Below is a small trained network, with its code and all its weights. Each question gives an input and a class and asks what happens when units are switched off, that is, made to give their printed mean instead of their output.

import numpy as np


def w(rows, s, z=0):
    codes = np.array(rows[::2]) - 128.0
    scale = np.full(codes.shape[1], s)
    scale[-1] = z or s
    return codes * scale


def f(y):
    return y / 2 * (1 + np.tanh(0.7978845608 * (y + 0.044715 * y**3)))


def log_softmax(a):
    a = a - a.max(-1, keepdims=True)
    return a - np.log(np.exp(a).sum(-1, keepdims=True))


def net(x, mask):
    res = np.array(x, float).reshape(1, 5) / 4 @ E
    y = f(res @ A[0][:, :-1].T + A[0][:, -1])
    res = res + np.where(mask, y, B[0][:, -1]) @ B[0][:, :-1]
    return log_softmax(res[-1] @ U[:, :-1].T + U[:, -1])


A, B = {}, {}
E = w([
[77,211,157,122,217,174,134],'x0',
[167,121,134,119,185,77,14],'x1',
[62,158,186,155,58,133,40],'x2',
[133,116,250,31,118,86,167],'x3',
[209,193,167,222,132,92,158],'x4',
],0.011)
A[0] = w([
[172,181,110,71,167,124,57,44],'N0',
[121,125,61,204,136,129,113,99],'N1',
[87,123,141,151,70,172,227,58],'N2',
[58,85,108,85,137,109,108,78],'N3',
[84,66,85,58,140,151,102,93],'N4',
[146,123,195,75,156,80,128,100],'N5',
[176,95,109,106,194,130,128,96],'N6',
[150,121,175,50,140,128,125,129],'N7',
[79,56,112,96,135,108,107,6],'N8',
[147,168,114,106,159,52,46,142],'N9',
[93,153,185,189,95,114,84,126],'N10',
[100,124,211,93,103,64,194,107],'N11',
[85,112,62,191,110,173,105,91],'N12',
[72,68,92,124,162,186,92,37],'N13',
[145,63,144,140,173,77,81,134],'N14',
[167,138,110,107,150,98,62,45],'N15',
[134,93,71,91,182,71,221,118],'N16',
[72,183,139,119,227,152,122,151],'N17',
[187,92,132,151,189,136,174,55],'N18',
[107,146,98,148,79,185,172,185],'N19',
[61,121,182,171,24,154,68,36],'N20',
[185,194,149,196,111,62,145,204],'N21',
[139,169,24,164,158,138,93,137],'N22',
[165,77,90,127,177,144,174,47],'N23',
[219,79,86,105,9,94,100,42],'N24',
[155,103,115,106,162,100,62,61],'N25',
[137,36,84,133,62,44,112,24],'N26',
[87,118,102,86,121,139,125,49],'N27',
],0.012,0.0017)
B[0] = w([
[97,157,82,151,76,118,150,184],'N0',
[179,109,124,76,120,141,93,205],'N1',
[105,198,49,123,43,53,165,227],'N2',
[179,90,164,154,144,78,179,190],'N3',
[184,117,178,134,170,86,182,214],'N4',
[179,138,76,92,126,164,67,216],'N5',
[74,140,146,135,132,91,105,184],'N6',
[155,122,128,60,147,120,69,205],'N7',
[163,110,172,119,143,111,170,185],'N8',
[100,177,63,113,97,71,173,211],'N9',
[80,86,188,167,161,94,112,215],'N10',
[198,89,79,81,100,126,42,247],'N11',
[174,105,117,75,126,121,68,210],'N12',
[182,125,163,134,157,122,152,190],'N13',
[97,171,89,116,80,104,157,191],'N14',
[100,156,64,136,86,84,168,182],'N15',
[39,141,138,168,160,108,54,231],'N16',
[92,230,216,128,65,255,164,223],'N17',
[80,129,168,170,168,112,102,194],'N18',
[146,193,86,112,94,61,137,195],'N19',
[61,146,169,206,164,71,33,251],'N20',
[237,98,193,150,176,104,216,233],'N21',
[192,144,112,66,133,137,58,220],'N22',
[56,137,141,180,174,101,57,196],'N23',
[98,215,226,126,116,211,139,250],'N24',
[114,148,88,131,101,102,156,186],'N25',
[101,213,169,100,108,201,137,235],'N26',
[153,106,170,126,126,93,175,165],'N27',
],0.0093,0.013)
U = w([
[56,124,143,172,183,76,52,132],'0',
[207,122,89,68,103,142,39,111],'1',
[104,161,52,125,36,65,182,132],'2',
[109,176,175,118,89,250,154,124],'3',
[204,110,172,139,184,74,200,135],'4',
[127,143,135,120,119,143,117,244],'5',
[101,105,105,139,133,158,132,97],'6',
[136,81,131,163,125,137,139,99],'7',
],0.016,0.011)

Each question gives the input, the list of numbers given to net, and the class t.
The units are the neurons (one row each of A and B). Each row of codes is followed by its name. A weight is (code - 128) times the scale printed after its matrix; where a second scale follows, it is the last column's (A, B and U).
mask holds one flag per neuron, in row order. A switched-off neuron (its flag False) gives its mean, the last column of its row in B, instead of its output. The means were averaged over made-up inputs and are rounded, as every weight is.
A unit's drop is (log p(t) with every unit on - log p(t) with that unit switched off) / (log p(t) with every unit on - log p(t) with every unit switched off).
The circuit of an input: a set's keep is (log p(t) with only the set's units on - log p(t) with every unit switched off) / (log p(t) with every unit on - log p(t) with every unit switched off). Starting from the 12 units with the biggest drops (on a tie, the unit counted first), units are removed one at a time, each time the one whose removal leaves the highest keep (on an exact tie, the one counted first), for as long as the keep stays at least 0.8.
circuit, biggest first: the units of the circuit, biggest drop first
unit that matters most: the unit with the biggest drop
k most important neurons: the k neurons with the biggest drops, biggest first
drop when u is switched off: that unit's drop, to one decimal
input [2,8,4,7,6], class 2: unit that matters most -> N9
input [-7,3,-8,-4,6], class 0: 4 most important neurons -> [N23, N16, N17, N18]
input [-3,8,-2,-6,8], class 2: 3 most important neurons -> [N9, N15, N14]
input [-7,-3,3,-6,7], class 3: 4 most important neurons -> [N24, N26, N11, N4]
input [6,-3,0,-7,-6], class 1: 3 most important neurons -> [N12, N22, N24]
input [8,7,-3,3,0], class 3: 3 most important neurons -> [N17, N2, N19]
input [-4,5,-8,-8,4], class 0: 4 most important neurons -> [N23, N18, N16, N6]
input [5,4,2,5,-4], class 1: 3 most important neurons -> [N24, N7, N5]
input [-1,3,-8,2,8], class 0: 3 most important neurons -> [N16, N23, N18]
input [-8,3,7,-6,-2], class 3: 3 most important neurons -> [N24, N26, N16]
input [0,7,-2,-7,1], class 1: 4 most important neurons -> [N22, N1, N2, N12]
input [-2,7,0,-7,-3], class 1: 4 most important neurons -> [N22, N12, N1, N2]
input [3,-6,0,0,-7], class 4: circuit, biggest first -> [N4, N3]
input [-6,-1,0,4,3], class 3: circuit, biggest first -> [N24]
input [7,0,-6,0,-4], class 3: 3 most important neurons -> [N17, N20, N10]
input [2,-7,3,-5,6], class 2: drop when N2 is switched off -> 3.2
input [-8,8,-5,5,-1], class 2: drop when N11 is switched off -> 0.0
input [-8,0,6,2,-8], class 3: drop when N21 is switched off -> 0.5
